Below are the code and all the weights of a small trained network. Each question names an input and a class and asks about switching units off, where a switched-off unit gives its printed mean instead of its output.

import numpy as np


def w(rows, s, z=0):
    codes = np.array(rows[::2]) - 128.0
    scale = np.full(codes.shape[1], s)
    scale[-1] = z or s
    return codes * scale


def f(y):
    return np.maximum(y, 0)


def log_softmax(a):
    a = a - a.max(-1, keepdims=True)
    return a - np.log(np.exp(a).sum(-1, keepdims=True))


def net(x, mask):
    res = np.array(x, float).reshape(1, 2) / 4 @ E
    y = f(res @ A[0][:, :-1].T + A[0][:, -1])
    res = res + np.where(mask, y, B[0][:, -1]) @ B[0][:, :-1]
    return log_softmax(res[-1] @ U[:, :-1].T + U[:, -1])


A, B = {}, {}
E = w([
[148,37,40,66,32,46,143],'x0',
[222,153,150,246,14,173,187],'x1',
],0.012)
A[0] = w([
[100,144,92,128,108,132,136,82],'n0',
[109,195,167,153,176,189,127,255],'n1',
[136,4,79,97,28,39,141,152],'n2',
[223,103,118,210,10,122,140,88],'n3',
[148,147,155,180,128,123,111,51],'n4',
[75,179,164,145,58,111,110,84],'n5',
[196,201,159,231,89,200,153,152],'n6',
],0.018,0.008)
B[0] = w([
[134,167,129,135,135,166,97,133],'n0',
[89,114,136,119,219,184,87,225],'n1',
[108,140,112,107,64,67,131,252],'n2',
[87,155,88,141,118,252,146,235],'n3',
[152,104,80,131,125,85,104,153],'n4',
[113,143,154,163,111,120,137,141],'n5',
[195,88,180,148,85,90,121,242],'n6',
],0.044,0.031)
U = w([
[79,136,136,119,210,156,62,254],'0',
[103,143,139,99,97,4,93,87],'1',
[163,98,181,177,133,160,84,92],'2',
[116,141,114,149,68,138,130,105],'3',
[161,174,116,137,169,118,149,24],'4',
],0.017,0.0052)

Each question gives the input, the list of numbers given to net, and the class t.
The units are the neurons (one row each of A and B). Each row of codes is followed by its name. A weight is (code - 128) times the scale printed after its matrix; where a second scale follows, it is the last column's (A, B and U).
mask holds one flag per neuron, in row order. A switched-off neuron (its flag False) gives its mean, the last column of its row in B, instead of its output. The means were averaged over made-up inputs and are rounded, as every weight is.
A unit's drop is (log p(t) with every unit on - log p(t) with that unit switched off) / (log p(t) with every unit on - log p(t) with every unit switched off).
unit that matters most: the unit with the biggest drop
k most important neurons: the k neurons with the biggest drops, biggest first
drop when u is switched off: that unit's drop, to one decimal
input [3,-4], class 1: unit that matters most	n3
input [0,8], class 2: 2 most important neurons	[n6 n2]
input [-4,1], class 2: 2 most important neurons	[n6 n3]
input [-2,0], class 0: 2 most important neurons	[n2 n6]
input [-3,1], class 2: 3 most important neurons	[n2 n3 n6]
input [-1,-4], class 0: 2 most important neurons	[n6 n2]
input [4,-7], class 1: drop when n3 is switched off	0.1
input [-5,-1], class 0: drop when n1 is switched off	1.0
input [-3,3], class 2: drop when n6 is switched off	2.3
input [0,-2], class 0: drop when n6 is switched off	4.9
